Below is a small trained network, with its code and all its weights. Each question gives an input and a target symbol and asks what happens when units are switched off, that is, made to give their printed mean instead of their output.

import numpy as np


def w(rows, s, z=0):
    codes = np.array(rows[::2]) - 128.0
    scale = np.full(codes.shape[1], s)
    scale[-1] = z or s
    return codes * scale


def f(y):
    return y / 2 * (1 + np.tanh(0.7978845608 * (y + 0.044715 * y**3)))


def softmax(a):
    e = np.exp(a - a.max(-1, keepdims=True))
    return e / e.sum(-1, keepdims=True)


def log_softmax(a):
    a = a - a.max(-1, keepdims=True)
    return a - np.log(np.exp(a).sum(-1, keepdims=True))


def net(x, mask):
    ids = ['ΓΘΛΞΠΣαδεζημτφψ'.index(c) for c in x.split()]
    T = len(ids)
    res = E[ids] + P[:T]
    q, k, v = (res @ M[0].T for M in (Q, K, V))
    z = softmax(np.where(np.tri(T) > 0, q @ k.T / 4**0.5, -1e9)) @ v
    res = res + np.where(mask[0], z, O[0][:, -1]) @ O[0][:, :-1]
    y = f(res @ A[0][:, :-1].T + A[0][:, -1])
    res = res + np.where(mask[1:25], y, B[0][:, -1]) @ B[0][:, :-1]
    return log_softmax(res[-1] @ U[:, :-1].T + U[:, -1])


Q, K, V, O, A, B = {}, {}, {}, {}, {}, {}
E = w([
[127,92,35],'Γ',
[174,91,54],'Θ',
[178,75,23],'Λ',
[175,95,62],'Ξ',
[114,150,189],'Π',
[8,96,126],'Σ',
[176,95,52],'α',
[179,120,67],'δ',
[176,102,65],'ε',
[203,138,30],'ζ',
[192,55,116],'η',
[189,172,139],'μ',
[179,250,177],'τ',
[190,193,112],'φ',
[186,127,189],'ψ',
],0.018)
P = w([
[2,132,96],'0',
[20,133,104],'1',
[37,135,109],'2',
[58,128,110],'3',
[77,123,113],'4',
[96,121,118],'5',
[114,115,122],'6',
[132,110,124],'7',
[151,106,124],'8',
[169,100,127],'9',
[188,99,135],'10',
[202,93,140],'11',
[218,92,153],'12',
],0.0088)
Q[0] = w([
[100,137,144],'head 1',
[47,49,236],'head 1',
[68,146,192],'head 1',
[36,119,249],'head 1',
],0.018)
K[0] = w([
[128,140,136],'head 1',
[24,119,91],'head 1',
[74,134,135],'head 1',
[7,121,117],'head 1',
],0.021)
V[0] = w([
[163,41,3],'head 1',
[107,19,205],'head 1',
[90,33,124],'head 1',
[191,75,165],'head 1',
],0.011)
O[0] = w([
[3,180,71,254],'head 1',
[36,45,200,70],'head 1',
[37,112,198,121],'head 1',
[66,68,69,141],'head 1',
],0.012,0.0095)
A[0] = w([
[164,146,86,50],'neuron 1',
[126,90,205,181],'neuron 2',
[94,93,145,129],'neuron 3',
[180,62,145,147],'neuron 4',
[55,47,205,141],'neuron 5',
[180,76,75,102],'neuron 6',
[96,98,220,159],'neuron 7',
[173,127,169,196],'neuron 8',
[216,99,76,201],'neuron 9',
[211,127,165,2],'neuron 10',
[115,179,234,179],'neuron 11',
[137,82,99,194],'neuron 12',
[35,124,204,158],'neuron 13',
[131,105,68,66],'neuron 14',
[123,225,173,107],'neuron 15',
[101,205,199,45],'neuron 16',
[90,130,109,130],'neuron 17',
[115,185,119,144],'neuron 18',
[160,193,105,23],'neuron 19',
[134,44,75,229],'neuron 20',
[131,178,186,119],'neuron 21',
[139,201,255,76],'neuron 22',
[236,137,123,100],'neuron 23',
[187,77,56,67],'neuron 24',
],0.0089,0.0069)
B[0] = w([
[111,168,185,175],'neuron 1',
[123,63,102,142],'neuron 2',
[96,100,200,146],'neuron 3',
[165,148,155,162],'neuron 4',
[153,205,63,166],'neuron 5',
[94,110,126,195],'neuron 6',
[106,113,54,148],'neuron 7',
[184,93,123,157],'neuron 8',
[153,63,100,255],'neuron 9',
[45,44,150,163],'neuron 10',
[4,198,174,148],'neuron 11',
[156,150,130,175],'neuron 12',
[168,87,223,194],'neuron 13',
[53,150,142,184],'neuron 14',
[135,96,58,148],'neuron 15',
[208,136,59,138],'neuron 16',
[172,32,156,192],'neuron 17',
[154,97,88,189],'neuron 18',
[38,138,226,170],'neuron 19',
[180,162,147,218],'neuron 20',
[100,154,144,133],'neuron 21',
[181,111,132,145],'neuron 22',
[144,255,97,220],'neuron 23',
[80,106,158,210],'neuron 24',
],0.018,0.014)
U = w([
[152,64,104,1],'Γ',
[104,110,144,69],'Θ',
[87,68,138,205],'Λ',
[101,98,130,103],'Ξ',
[105,106,142,158],'Π',
[43,113,196,117],'Σ',
[98,88,106,166],'α',
[97,109,42,230],'δ',
[104,101,92,158],'ε',
[2,140,109,12],'ζ',
[135,87,217,150],'η',
[178,167,81,185],'μ',
[139,166,205,152],'τ',
[69,195,133,114],'φ',
[219,97,118,177],'ψ',
],0.01,0.0082)

Each question gives the input, a string of symbols that net reads in full, and the target symbol t.
The units are the heads (4 rows each of Q, K, V and O) and the neurons (one row each of A and B). Each row of codes is followed by its name. A weight is (code - 128) times the scale printed after its matrix; where a second scale follows, it is the last column's (O, A, B and U).
mask holds one flag per unit, heads first, then neurons. A switched-off unit (its flag False) gives its mean, the last column of its rows in O or B, instead of its output. The means were averaged over made-up inputs and are rounded, as every weight is.
A unit's drop is (log p(t) with every unit on - log p(t) with that unit switched off) / (log p(t) with every unit on - log p(t) with every unit switched off).
The circuit of an input: a set's keep is (log p(t) with only the set's units on - log p(t) with every unit switched off) / (log p(t) with every unit on - log p(t) with every unit switched off). Starting from the 12 units with the biggest drops (on a tie, the unit counted first), units are removed one at a time, each time the one whose removal leaves the highest keep (on an exact tie, the one counted first), for as long as the keep stays at least 0.8.
units of the circuit, in order: the units of the circuit, biggest drop first
most important unit: the unit with the biggest drop
top k neurons: the k neurons with the biggest drops, biggest first
input Λ Λ δ Γ η δ, target η: units of the circuit, in order => (head 1; neuron 13; neuron 17)
input η Λ δ Λ μ Λ φ δ, target φ: most important unit => head 1
input ζ δ δ Γ δ Γ δ μ φ μ Λ τ α, target τ: top 2 neurons => (neuron 23; neuron 24)
input Λ Λ ψ ε Γ δ η α, target η: units of the circuit, in order => (head 1; neuron 13; neuron 17)
input δ Λ μ Λ, target μ: units of the circuit, in order => (neuron 23; head 1)
input Λ Θ δ Λ ζ Γ Γ, target ζ: top 2 neurons => (neuron 19; neuron 14)
input ψ Γ μ Λ Λ, target μ: units of the circuit, in order => (head 1; neuron 23)
input μ φ ε, target φ: top 3 neurons => (neuron 23; neuron 19; neuron 17)
input τ ζ Λ φ Γ ψ Λ μ Λ ε, target μ: top 2 neurons => (neuron 10; neuron 17)
input μ Λ Γ τ ψ α α, target ψ: units of the circuit, in order => (head 1; neuron 19)
input Λ Λ Π Γ Σ ζ Λ δ δ Γ ψ α, target ψ: units of the circuit, in order => (head 1; neuron 20)
input μ Γ Γ ψ α Γ Ξ Λ Λ μ Λ δ, target μ: units of the circuit, in order => (neuron 10; neuron 17)
input Λ Λ μ φ, target φ: top 3 neurons => (neuron 23; neuron 19; neuron 1)
input Λ Λ ψ η φ Λ Γ φ α, target φ: units of the circuit, in order => (head 1; neuron 23; neuron 19; neuron 24)
input Γ Λ Λ Λ Γ ψ Γ τ η η Ξ, target η: top 3 neurons => (neuron 13; neuron 3; neuron 23)
input η Λ δ μ Π ψ Λ δ η η ζ δ Λ, target ζ: units of the circuit, in order => (head 1; neuron 14)
input Λ Π Λ Λ Λ Λ Γ η μ ε, target μ: units of the circuit, in order => (head 1; neuron 23; neuron 17)
input Θ Γ Λ δ, target δ: top 2 neurons => (neuron 13; neuron 24)
input ζ δ Γ φ δ Σ δ Λ τ Ξ ψ Θ Ξ, target ψ: units of the circuit, in order => (head 1; neuron 20)
input Γ ψ δ Ξ ψ Λ, target ψ: top 2 neurons => (neuron 20; neuron 19)
input ψ ε μ Λ δ Γ Λ Λ Π ψ α δ, target ψ: top 3 neurons => (neuron 20; neuron 19; neuron 10)
input Ξ δ Ξ η Θ Λ μ δ, target μ: top 2 neurons => (neuron 23; neuron 9)
